Below are the code and all the weights of a small trained network. Each question names an input and a class and asks about switching units off, where a switched-off unit gives its printed mean instead of its output.

import numpy as np


def w(rows, s, z=0):
    codes = np.array(rows[::2]) - 128.0
    scale = np.full(codes.shape[1], s)
    scale[-1] = z or s
    return codes * scale


def f(y):
    return np.maximum(y, 0)


def log_softmax(a):
    a = a - a.max(-1, keepdims=True)
    return a - np.log(np.exp(a).sum(-1, keepdims=True))


def net(x, mask):
    res = np.array(x, float).reshape(1, 6) / 4 @ E
    y = f(res @ A[0][:, :-1].T + A[0][:, -1])
    res = res + np.where(mask, y, B[0][:, -1]) @ B[0][:, :-1]
    return log_softmax(res[-1] @ U[:, :-1].T + U[:, -1])


A, B = {}, {}
E = w([
[135,12,181,176],'x0',
[2,121,189,39],'x1',
[226,41,151,110],'x2',
[130,114,123,183],'x3',
[90,93,21,48],'x4',
[147,208,118,96],'x5',
],0.0081)
A[0] = w([
[156,103,48,80,224],'neuron 1',
[199,137,149,25,178],'neuron 2',
[13,212,173,207,223],'neuron 3',
[62,150,123,182,137],'neuron 4',
[254,56,188,111,253],'neuron 5',
[110,205,188,193,247],'neuron 6',
],0.0086,0.004)
B[0] = w([
[27,62,68,190,184],'neuron 1',
[159,98,18,131,180],'neuron 2',
[172,189,187,49,221],'neuron 3',
[166,163,141,2,161],'neuron 4',
[166,111,107,216,249],'neuron 5',
[176,134,178,72,210],'neuron 6',
],0.0093,0.011)
U = w([
[28,148,2,79,73],'0',
[156,213,173,67,255],'1',
[224,78,134,199,229],'2',
],0.008,0.001)

Each question gives the input, the list of numbers given to net, and the class t.
The units are the neurons (one row each of A and B). Each row of codes is followed by its name. A weight is (code - 128) times the scale printed after its matrix; where a second scale follows, it is the last column's (A, B and U).
mask holds one flag per neuron, in row order. A switched-off neuron (its flag False) gives its mean, the last column of its row in B, instead of its output. The means were averaged over made-up inputs and are rounded, as every weight is.
A unit's drop is (log p(t) with every unit on - log p(t) with that unit switched off) / (log p(t) with every unit on - log p(t) with every unit switched off).
The circuit of an input: a set's keep is (log p(t) with only the set's units on - log p(t) with every unit switched off) / (log p(t) with every unit on - log p(t) with every unit switched off). Starting from all 6 units, units are removed one at a time, each time the one whose removal leaves the highest keep (on an exact tie, the one counted first), for as long as the keep stays at least 0.8.
units of the circuit, in order: the units of the circuit, biggest drop first
k most important neurons: the k neurons with the biggest drops, biggest first
drop when u is switched off: that unit's drop, to one decimal
input [-6,-8,7,-3,8,-6], class 0: units of the circuit, in order => [neuron 1]
input [3,0,-8,-8,3,-1], class 1: units of the circuit, in order => [neuron 3; neuron 2]
input [7,-6,-6,1,-6,4], class 1: units of the circuit, in order => [neuron 3; neuron 6; neuron 4]
input [-5,-8,-2,5,-3,2], class 1: units of the circuit, in order => [neuron 5; neuron 6]
input [-8,0,7,-7,-6,4], class 2: units of the circuit, in order => [neuron 2; neuron 3]
input [0,0,-6,-4,2,-7], class 1: 2 most important neurons => [neuron 3; neuron 2]
input [1,-4,3,-5,8,-6], class 0: 2 most important neurons => [neuron 1; neuron 6]
input [2,-4,-8,8,-4,-7], class 1: drop when neuron 1 is switched off => 0.0
input [-2,0,2,-4,2,-7], class 0: drop when neuron 3 is switched off => 0.1
input [-3,-7,4,3,7,8], class 0: drop when neuron 1 is switched off => 0.4
